Below is a small trained network, with its code and all its weights. Each question gives an input and a target symbol and asks what happens when units are switched off, that is, made to give their printed mean instead of their output.

import numpy as np


def w(rows, s, z=0):
    codes = np.array(rows[::2]) - 128.0
    scale = np.full(codes.shape[1], s)
    scale[-1] = z or s
    return codes * scale


def norm(h):
    return h / np.sqrt((h * h).mean(-1, keepdims=True) + 1e-5)


def f(y):
    return np.maximum(y, 0)


def softmax(a):
    e = np.exp(a - a.max(-1, keepdims=True))
    return e / e.sum(-1, keepdims=True)


def log_softmax(a):
    a = a - a.max(-1, keepdims=True)
    return a - np.log(np.exp(a).sum(-1, keepdims=True))


def net(x, mask):
    ids = ['ΔΛΣβημ'.index(c) for c in x.split()]
    T = len(ids)
    res = E[ids] + P[:T]
    u = 0
    for l in range(2):
        r = norm(res)
        for j in range(3):
            rows = slice(2 * j, 2 * j + 2)
            q, k, v = (r @ M[l][rows].T for M in (Q, K, V))
            z = softmax(np.where(np.tri(T) > 0, q @ k.T / 2**0.5, -1e9)) @ v
            o = O[l][rows]
            res = res + np.where(mask[u + j], z, o[:, -1]) @ o[:, :-1]
        u += 3
        y = f(norm(res) @ A[l][:, :-1].T + A[l][:, -1])
        res = res + np.where(mask[u : u + 8], y, B[l][:, -1]) @ B[l][:, :-1]
        u += 8
    return log_softmax(norm(res)[-1] @ U[:, :-1].T + U[:, -1])


Q, K, V, O, A, B = {}, {}, {}, {}, {}, {}
E = w([
[222,37,172,132,119,100,73,158],'Δ',
[33,45,186,200,96,182,169,144],'Λ',
[129,55,117,84,212,90,203,146],'Σ',
[108,123,27,157,156,240,88,202],'β',
[181,99,46,149,98,143,168,95],'η',
[139,249,158,107,166,79,127,103],'μ',
],0.017)
P = w([
[198,212,97,113,168,253,110,39],'0',
[78,176,94,111,175,151,112,20],'1',
[115,177,114,135,193,135,136,44],'2',
[114,165,110,149,197,108,168,75],'3',
[128,156,115,166,195,90,181,95],'4',
[143,163,124,168,196,84,193,116],'5',
[151,185,160,194,181,100,211,135],'6',
[159,193,175,189,166,116,216,153],'7',
[134,191,176,211,181,104,193,182],'8',
],0.0068)
Q[0] = w([
[136,166,94,177,99,159,76,2],'L0H1',
[104,92,67,127,101,122,123,126],'L0H1',
[206,144,87,129,35,113,76,195],'L0H2',
[190,45,140,126,163,92,121,187],'L0H2',
[164,189,28,170,154,198,121,209],'L0H3',
[54,123,177,52,81,109,27,143],'L0H3',
],0.0075)
K[0] = w([
[209,156,62,98,217,76,130,182],'L0H1',
[149,56,95,57,104,146,131,99],'L0H1',
[81,158,232,141,106,232,105,81],'L0H2',
[109,61,175,130,123,143,180,75],'L0H2',
[58,107,163,174,117,254,87,139],'L0H3',
[201,203,74,129,227,191,10,167],'L0H3',
],0.007)
V[0] = w([
[107,183,180,213,95,159,192,104],'L0H1',
[71,45,249,244,86,191,216,136],'L0H1',
[42,2,171,138,2,147,200,203],'L0H2',
[64,172,211,221,49,99,167,181],'L0H2',
[87,103,78,145,137,206,7,250],'L0H3',
[76,63,241,218,75,187,230,60],'L0H3',
],0.005)
O[0] = w([
[68,138,116,176,146,127,56,219,158],'L0H1',
[70,122,194,240,133,254,78,109,92],'L0H1',
[114,159,144,195,120,103,102,83,1],'L0H2',
[96,200,73,207,113,141,210,69,8],'L0H2',
[155,196,141,111,162,212,75,200,48],'L0H3',
[135,171,165,86,212,160,159,136,208],'L0H3',
],0.0084,0.005)
A[0] = w([
[128,113,191,121,184,171,82,203,32],'L0N1',
[182,70,1,139,1,168,145,60,3],'L0N2',
[204,109,103,58,94,130,11,173,133],'L0N3',
[191,119,154,131,146,121,140,106,128],'L0N4',
[91,75,94,10,180,181,165,124,69],'L0N5',
[158,210,63,82,126,105,105,80,141],'L0N6',
[203,74,53,124,84,69,177,90,148],'L0N7',
[148,195,12,179,174,126,152,127,126],'L0N8',
],0.0097,0.006)
B[0] = w([
[182,176,41,225,59,40,169,92,152],'L0N1',
[193,74,28,194,71,127,229,45,175],'L0N2',
[135,65,94,195,63,70,80,238,181],'L0N3',
[128,134,175,127,153,102,124,113,170],'L0N4',
[100,84,151,58,255,122,104,209,193],'L0N5',
[66,77,62,153,81,71,116,110,186],'L0N6',
[180,100,102,203,73,199,63,134,248],'L0N7',
[101,115,95,170,40,139,167,25,178],'L0N8',
],0.0092,0.013)
Q[1] = w([
[135,108,168,122,224,174,113,128],'L1H1',
[150,94,109,91,82,155,63,204],'L1H1',
[139,127,153,111,222,238,137,118],'L1H2',
[199,129,183,69,9,107,34,131],'L1H2',
[166,100,125,92,216,122,55,90],'L1H3',
[93,83,86,203,145,172,193,83],'L1H3',
],0.011)
K[1] = w([
[135,197,84,82,113,154,194,44],'L1H1',
[149,91,91,142,149,119,51,128],'L1H1',
[232,225,64,82,164,107,124,76],'L1H2',
[71,7,120,156,138,184,86,143],'L1H2',
[68,59,93,71,96,92,159,113],'L1H3',
[164,220,111,165,189,52,181,80],'L1H3',
],0.011)
V[1] = w([
[141,164,139,152,169,167,53,248],'L1H1',
[254,130,95,116,116,169,174,108],'L1H1',
[21,63,174,206,122,117,143,116],'L1H2',
[161,103,172,167,153,73,93,144],'L1H2',
[71,58,145,138,146,173,103,96],'L1H3',
[105,137,158,169,196,132,185,125],'L1H3',
],0.0088)
O[1] = w([
[190,115,32,168,57,125,155,89,174],'L1H1',
[100,181,96,74,120,99,157,1,217],'L1H1',
[123,84,112,65,251,166,138,154,124],'L1H2',
[103,116,91,49,124,153,91,192,248],'L1H2',
[30,186,149,168,46,163,181,78,140],'L1H3',
[79,41,131,206,103,111,133,158,1],'L1H3',
],0.0093,0.0033)
A[1] = w([
[151,178,83,104,46,7,57,210,71],'L1N1',
[113,70,205,213,103,80,115,96,73],'L1N2',
[189,85,179,98,221,120,165,136,168],'L1N3',
[115,210,61,64,143,177,176,144,45],'L1N4',
[192,80,189,18,205,141,156,200,201],'L1N5',
[65,125,117,193,199,136,166,58,82],'L1N6',
[116,190,116,9,20,10,109,118,3],'L1N7',
[91,224,89,141,96,29,86,148,64],'L1N8',
],0.011,0.0051)
B[1] = w([
[77,141,204,113,135,167,89,82,255],'L1N1',
[136,141,75,90,149,107,146,126,186],'L1N2',
[106,155,119,117,193,103,138,164,202],'L1N3',
[117,112,171,162,108,79,129,94,146],'L1N4',
[193,152,115,200,242,116,117,223,227],'L1N5',
[144,136,165,66,85,141,128,109,211],'L1N6',
[57,149,136,139,128,105,126,6,196],'L1N7',
[31,177,103,152,155,112,152,113,180],'L1N8',
],0.015,0.0085)
U = w([
[182,96,203,146,99,131,74,130,87],'Δ',
[89,42,146,140,119,145,141,150,3],'Λ',
[156,138,111,132,175,104,140,162,155],'Σ',
[121,160,92,106,124,252,88,153,90],'β',
[174,91,70,140,98,113,163,110,108],'η',
[116,143,138,68,104,85,125,88,199],'μ',
],0.015,0.0057)

Each question gives the input, a string of symbols that net reads in full, and the target symbol t.
The units are the heads (2 rows each of Q, K, V and O) and the neurons (one row each of A and B). Each row of codes is followed by its name. A weight is (code - 128) times the scale printed after its matrix; where a second scale follows, it is the last column's (O, A, B and U).
mask holds one flag per unit, layer by layer, with each layer's heads first. A switched-off unit (its flag False) gives its mean, the last column of its rows in O or B, instead of its output. The means were averaged over made-up inputs and are rounded, as every weight is.
A unit's drop is (log p(t) with every unit on - log p(t) with that unit switched off) / (log p(t) with every unit on - log p(t) with every unit switched off).
The circuit of an input: a set's keep is (log p(t) with only the set's units on - log p(t) with every unit switched off) / (log p(t) with every unit on - log p(t) with every unit switched off). Starting from the 12 units with the biggest drops (on a tie, the unit counted first), units are removed one at a time, each time the one whose removal leaves the highest keep (on an exact tie, the one counted first), for as long as the keep stays at least 0.8.
units of the circuit, in order: the units of the circuit, biggest drop first
top k neurons: the k neurons with the biggest drops, biggest first
k most important neurons of layer l: the k neurons of layer l with the biggest drops, biggest first
input η μ μ Σ β η Λ μ β, target Σ: top 2 neurons	[L0N5 L0N7]
input Σ Σ Λ Δ, target Λ: units of the circuit, in order	[L1H3 L0H1 L0N7]
input η μ β Δ Δ η Σ β Λ, target η: units of the circuit, in order	[L1N1 L1N2]
input μ η Λ β β, target η: units of the circuit, in order	[L1N1 L0N8]
input η η η η Λ Σ Σ Σ Σ, target Λ: top 3 neurons	[L0N1 L0N7 L1N5]
input η μ Σ Λ Δ, target Λ: 2 most important neurons of layer 0	[L0N5 L0N7]
input Σ Λ Σ, target Λ: top 4 neurons	[L0N7 L0N1 L1N5 L0N3]
input Δ Δ Λ, target β: top 3 neurons	[L0N3 L0N2 L0N4]
input Δ η Δ η β Λ Δ Δ, target β: units of the circuit, in order	[L0H1 L1H2]
input μ Δ Δ η η β Λ, target μ: 3 most important neurons of layer 0	[L0N7 L0N3 L0N2]
input η μ η μ Λ β Σ, target η: 2 most important neurons of layer 0	[L0N1 L0N7]
input Λ μ Σ Σ μ η Δ, target Σ: top 4 neurons	[L0N7 L0N5 L1N2 L1N1]
input Δ Λ μ, target Σ: top neuron	[L0N7]
input Δ Δ Λ Σ μ η β, target Σ: top 2 neurons	[L0N5 L0N6]
input Λ μ η Δ μ η Δ, target Σ: top 3 neurons	[L1N2 L0N7 L1N1]
input β η η Λ η, target μ: top neuron	[L0N5]
input Λ η Δ, target μ: top 2 neurons	[L0N3 L1N5]
input η Λ Δ Δ Σ η Σ Σ, target μ: 3 most important neurons of layer 0	[L0N3 L0N8 L0N1]
input Λ β Σ, target η: top 3 neurons	[L0N1 L1N2 L1N1]
input η η Λ, target μ: top 4 neurons	[L0N3 L0N6 L0N1 L0N8]
input η β Λ β μ β β η β, target μ: 2 most important neurons of layer 1	[L1N5 L1N4]
input Δ Λ β, target η: top 2 neurons	[L1N1 L0N1]
input β Λ Δ, target η: 2 most important neurons of layer 0	[L0N8 L0N6]
input η Λ Σ, target μ: top 2 neurons	[L0N2 L0N1]
input η η η Σ Λ η Σ η Δ, target μ: 3 most important neurons of layer 0	[L0N7 L0N3 L0N8]
input Λ Σ β Σ β β η, target μ: 2 most important neurons of layer 0	[L0N3 L0N1]
input Λ Δ Δ η η β, target μ: most important neuron of layer 1	[L1N6]
input Δ Λ η β η μ η, target Σ: 2 most important neurons of layer 0	[L0N5 L0N7]
